Below are the code and all the weights of a small trained network. Each question names an input and a class and asks about switching units off, where a switched-off unit gives its printed mean instead of its output.

import numpy as np


def w(rows, s, z=0):
    codes = np.array(rows[::2]) - 128.0
    scale = np.full(codes.shape[1], s)
    scale[-1] = z or s
    return codes * scale


def f(y):
    return np.maximum(y, 0)


def log_softmax(a):
    a = a - a.max(-1, keepdims=True)
    return a - np.log(np.exp(a).sum(-1, keepdims=True))


def net(x, mask):
    res = np.array(x, float).reshape(1, 7) / 4 @ E
    y = f(res @ A[0][:, :-1].T + A[0][:, -1])
    res = res + np.where(mask, y, B[0][:, -1]) @ B[0][:, :-1]
    return log_softmax(res[-1] @ U[:, :-1].T + U[:, -1])


A, B = {}, {}
E = w([
[75,100,145,191],'x0',
[157,172,173,207],'x1',
[66,145,96,116],'x2',
[157,153,2,132],'x3',
[123,53,55,171],'x4',
[140,108,146,83],'x5',
[172,77,143,123],'x6',
],0.0095)
A[0] = w([
[137,137,220,254,129],'n0',
[231,50,174,68,152],'n1',
[179,178,72,61,102],'n2',
[91,187,165,98,197],'n3',
[109,217,94,56,94],'n4',
[211,58,199,63,150],'n5',
[63,227,178,140,201],'n6',
[17,154,74,90,105],'n7',
[79,80,134,154,222],'n8',
[233,205,94,105,178],'n9',
[163,198,9,216,140],'n10',
[157,222,93,170,253],'n11',
[175,77,70,162,176],'n12',
[190,138,72,208,169],'n13',
[42,74,208,86,192],'n14',
[120,144,181,118,153],'n15',
[89,18,16,215,239],'n16',
],0.0074,0.0058)
B[0] = w([
[155,185,234,221,214],'n0',
[141,139,154,78,186],'n1',
[169,143,186,182,170],'n2',
[169,84,72,146,198],'n3',
[102,186,95,178,169],'n4',
[108,137,117,2,190],'n5',
[149,76,53,206,219],'n6',
[56,167,85,132,178],'n7',
[185,86,128,130,197],'n8',
[216,139,116,162,187],'n9',
[139,86,69,99,207],'n10',
[149,104,50,164,214],'n11',
[166,72,143,95,184],'n12',
[209,80,146,113,184],'n13',
[143,42,110,106,217],'n14',
[172,101,151,115,174],'n15',
[125,26,105,107,255],'n16',
],0.0077,0.0098)
U = w([
[124,60,91,79,190],'0',
[104,115,197,142,55],'1',
[137,128,136,243,136],'2',
[3,185,186,135,1],'3',
[155,186,130,101,162],'4',
[100,124,128,50,65],'5',
[37,183,87,148,100],'6',
],0.013,0.0066)

Each question gives the input, the list of numbers given to net, and the class t.
The units are the neurons (one row each of A and B). Each row of codes is followed by its name. A weight is (code - 128) times the scale printed after its matrix; where a second scale follows, it is the last column's (A, B and U).
mask holds one flag per neuron, in row order. A switched-off neuron (its flag False) gives its mean, the last column of its row in B, instead of its output. The means were averaged over made-up inputs and are rounded, as every weight is.
A unit's drop is (log p(t) with every unit on - log p(t) with that unit switched off) / (log p(t) with every unit on - log p(t) with every unit switched off).
The circuit of an input: a set's keep is (log p(t) with only the set's units on - log p(t) with every unit switched off) / (log p(t) with every unit on - log p(t) with every unit switched off). Starting from the 12 units with the biggest drops (on a tie, the unit counted first), units are removed one at a time, each time the one whose removal leaves the highest keep (on an exact tie, the one counted first), for as long as the keep stays at least 0.8.
circuit, biggest first: the units of the circuit, biggest drop first
top k neurons: the k neurons with the biggest drops, biggest first
drop when u is switched off: that unit's drop, to one decimal
input [6,-2,-3,0,8,-8,-3], class 0: circuit, biggest first	(n16)
input [-7,-3,-5,-4,-3,5,-3], class 5: circuit, biggest first	(n5; n16; n1)
input [6,-4,-7,2,-8,5,-7], class 2: circuit, biggest first	(n16; n6)
input [-4,-2,-1,8,-3,-1,-5], class 2: circuit, biggest first	(n2; n4)
input [-8,-2,8,2,-7,-6,-8], class 6: top 3 neurons	(n7; n0; n4)
input [-1,1,-2,-7,1,-5,0], class 1: top 2 neurons	(n11; n9)
input [-8,-1,4,1,4,8,-8], class 4: drop when n16 is switched off	0.2
input [2,0,-6,-6,4,-6,1], class 1: drop when n1 is switched off	0.0
input [8,4,-7,-8,7,7,-5], class 1: drop when n0 is switched off	0.1
input [-7,8,8,0,-7,1,-8], class 2: drop when n6 is switched off	0.1
